Below is a small trained network, with its code and all its weights. Each question gives an input and a target symbol and asks what happens when units are switched off, that is, made to give their printed mean instead of their output.

import numpy as np


def w(rows, s, z=0):
    codes = np.array(rows[::2]) - 128.0
    scale = np.full(codes.shape[1], s)
    scale[-1] = z or s
    return codes * scale


def f(y):
    return np.maximum(y, 0)


def softmax(a):
    e = np.exp(a - a.max(-1, keepdims=True))
    return e / e.sum(-1, keepdims=True)


def log_softmax(a):
    a = a - a.max(-1, keepdims=True)
    return a - np.log(np.exp(a).sum(-1, keepdims=True))


def net(x, mask):
    ids = ['αγεζηλσ'.index(c) for c in x.split()]
    T = len(ids)
    res = E[ids] + P[:T]
    q, k, v = (res @ M[0].T for M in (Q, K, V))
    z = softmax(np.where(np.tri(T) > 0, q @ k.T / 2**0.5, -1e9)) @ v
    res = res + np.where(mask[0], z, O[0][:, -1]) @ O[0][:, :-1]
    y = f(res @ A[0][:, :-1].T + A[0][:, -1])
    res = res + np.where(mask[1:13], y, B[0][:, -1]) @ B[0][:, :-1]
    return log_softmax(res[-1] @ U[:, :-1].T + U[:, -1])


Q, K, V, O, A, B = {}, {}, {}, {}, {}, {}
E = w([
[204,68,132,223],'α',
[199,227,155,84],'γ',
[232,248,207,130],'ε',
[138,133,27,104],'ζ',
[139,52,20,170],'η',
[233,185,195,183],'λ',
[200,134,147,158],'σ',
],0.013)
P = w([
[54,74,177,66],'0',
[198,107,75,114],'1',
[154,106,105,103],'2',
[92,176,81,169],'3',
[2,160,110,163],'4',
[209,135,86,116],'5',
[101,184,88,176],'6',
[92,103,146,108],'7',
[223,151,102,119],'8',
[109,184,110,166],'9',
[95,110,155,108],'10',
[226,171,131,118],'11',
[118,177,137,161],'12',
[100,119,171,107],'13',
],0.018)
Q[0] = w([
[6,149,176,162],'head 1',
[123,161,94,167],'head 1',
],0.02)
K[0] = w([
[252,164,34,152],'head 1',
[174,168,165,185],'head 1',
],0.013)
V[0] = w([
[154,56,219,247],'head 1',
[121,56,49,183],'head 1',
],0.013)
O[0] = w([
[119,65,154,249,21],'head 1',
[209,70,112,139,253],'head 1',
],0.021,0.0039)
A[0] = w([
[143,155,123,13,106],'neuron 1',
[172,211,142,172,134],'neuron 2',
[228,227,142,132,176],'neuron 3',
[131,180,93,171,128],'neuron 4',
[62,198,112,217,2],'neuron 5',
[92,86,143,226,167],'neuron 6',
[147,71,255,56,167],'neuron 7',
[56,138,192,53,152],'neuron 8',
[35,81,39,132,110],'neuron 9',
[121,79,74,120,145],'neuron 10',
[93,150,112,161,76],'neuron 11',
[239,72,166,126,108],'neuron 12',
],0.0093,0.014)
B[0] = w([
[183,145,182,152,249],'neuron 1',
[133,110,110,105,167],'neuron 2',
[69,97,120,129,250],'neuron 3',
[82,129,141,150,157],'neuron 4',
[161,78,251,101,149],'neuron 5',
[196,164,90,100,202],'neuron 6',
[145,136,86,150,165],'neuron 7',
[113,82,83,136,186],'neuron 8',
[115,138,179,128,158],'neuron 9',
[106,153,178,112,190],'neuron 10',
[137,105,196,131,137],'neuron 11',
[100,116,128,98,243],'neuron 12',
],0.011,0.017)
U = w([
[195,166,50,252,147],'α',
[90,223,29,173,254],'γ',
[87,101,181,157,82],'ε',
[226,165,147,96,4],'ζ',
[146,24,101,121,93],'η',
[197,122,217,216,95],'λ',
[119,177,23,254,225],'σ',
],0.0051,0.0061)

Each question gives the input, a string of symbols that net reads in full, and the target symbol t.
The units are the heads (2 rows each of Q, K, V and O) and the neurons (one row each of A and B). Each row of codes is followed by its name. A weight is (code - 128) times the scale printed after its matrix; where a second scale follows, it is the last column's (O, A, B and U).
mask holds one flag per unit, heads first, then neurons. A switched-off unit (its flag False) gives its mean, the last column of its rows in O or B, instead of its output. The means were averaged over made-up inputs and are rounded, as every weight is.
A unit's drop is (log p(t) with every unit on - log p(t) with that unit switched off) / (log p(t) with every unit on - log p(t) with every unit switched off).
The circuit of an input: a set's keep is (log p(t) with only the set's units on - log p(t) with every unit switched off) / (log p(t) with every unit on - log p(t) with every unit switched off). Starting from the 12 units with the biggest drops (on a tie, the unit counted first), units are removed one at a time, each time the one whose removal leaves the highest keep (on an exact tie, the one counted first), for as long as the keep stays at least 0.8.
units of the circuit, in order: the units of the circuit, biggest drop first
k most important neurons: the k neurons with the biggest drops, biggest first
drop when u is switched off: that unit's drop, to one decimal
input ε ζ η λ ζ η η α ζ λ ζ σ, target ε: units of the circuit, in order	(head 1; neuron 5)
input η α η η ε, target α: units of the circuit, in order	(head 1; neuron 6)
input ζ η ζ η λ, target η: units of the circuit, in order	(head 1; neuron 12)
input γ η α ζ η α η η ε, target γ: units of the circuit, in order	(head 1)
input η η η ζ η α γ ζ η, target η: 2 most important neurons	(neuron 12; neuron 1)
input σ η γ α λ ζ η η α, target σ: units of the circuit, in order	(head 1; neuron 1)
input α ε ζ α λ, target ε: 2 most important neurons	(neuron 5; neuron 6)
input η α η η λ ζ ζ η ε, target η: units of the circuit, in order	(head 1; neuron 3; neuron 12)
input ζ ε σ η ζ, target ε: 2 most important neurons	(neuron 5; neuron 9)
input α η η ε, target ε: units of the circuit, in order	(head 1; neuron 5; neuron 6)
input γ η η η ε η λ λ α λ γ ε ζ, target ε: 2 most important neurons	(neuron 5; neuron 1)
input ε η α σ α, target η: 2 most important neurons	(neuron 12; neuron 1)
input ζ η η γ α σ η η α, target ζ: 2 most important neurons	(neuron 1; neuron 8)
input ζ η η α ζ, target η: units of the circuit, in order	(head 1)
input ζ λ η η η λ ζ λ ζ η, target λ: units of the circuit, in order	(head 1; neuron 5)
input η η λ ζ γ γ η γ λ λ γ γ, target η: units of the circuit, in order	(head 1; neuron 3; neuron 12)
input λ ζ λ η λ ζ, target λ: units of the circuit, in order	(head 1; neuron 5)
input α η ζ η ζ α α η η η, target α: 2 most important neurons	(neuron 6; neuron 3)
input σ η η, target σ: 3 most important neurons	(neuron 1; neuron 5; neuron 12)
input η ε η η η, target ε: drop when neuron 9 is switched off	0.2
input γ ε η η ζ η σ λ ζ η, target λ: drop when neuron 6 is switched off	-0.1
input η α λ ε γ η α ζ α η η η σ, target σ: drop when head 1 is switched off	0.3
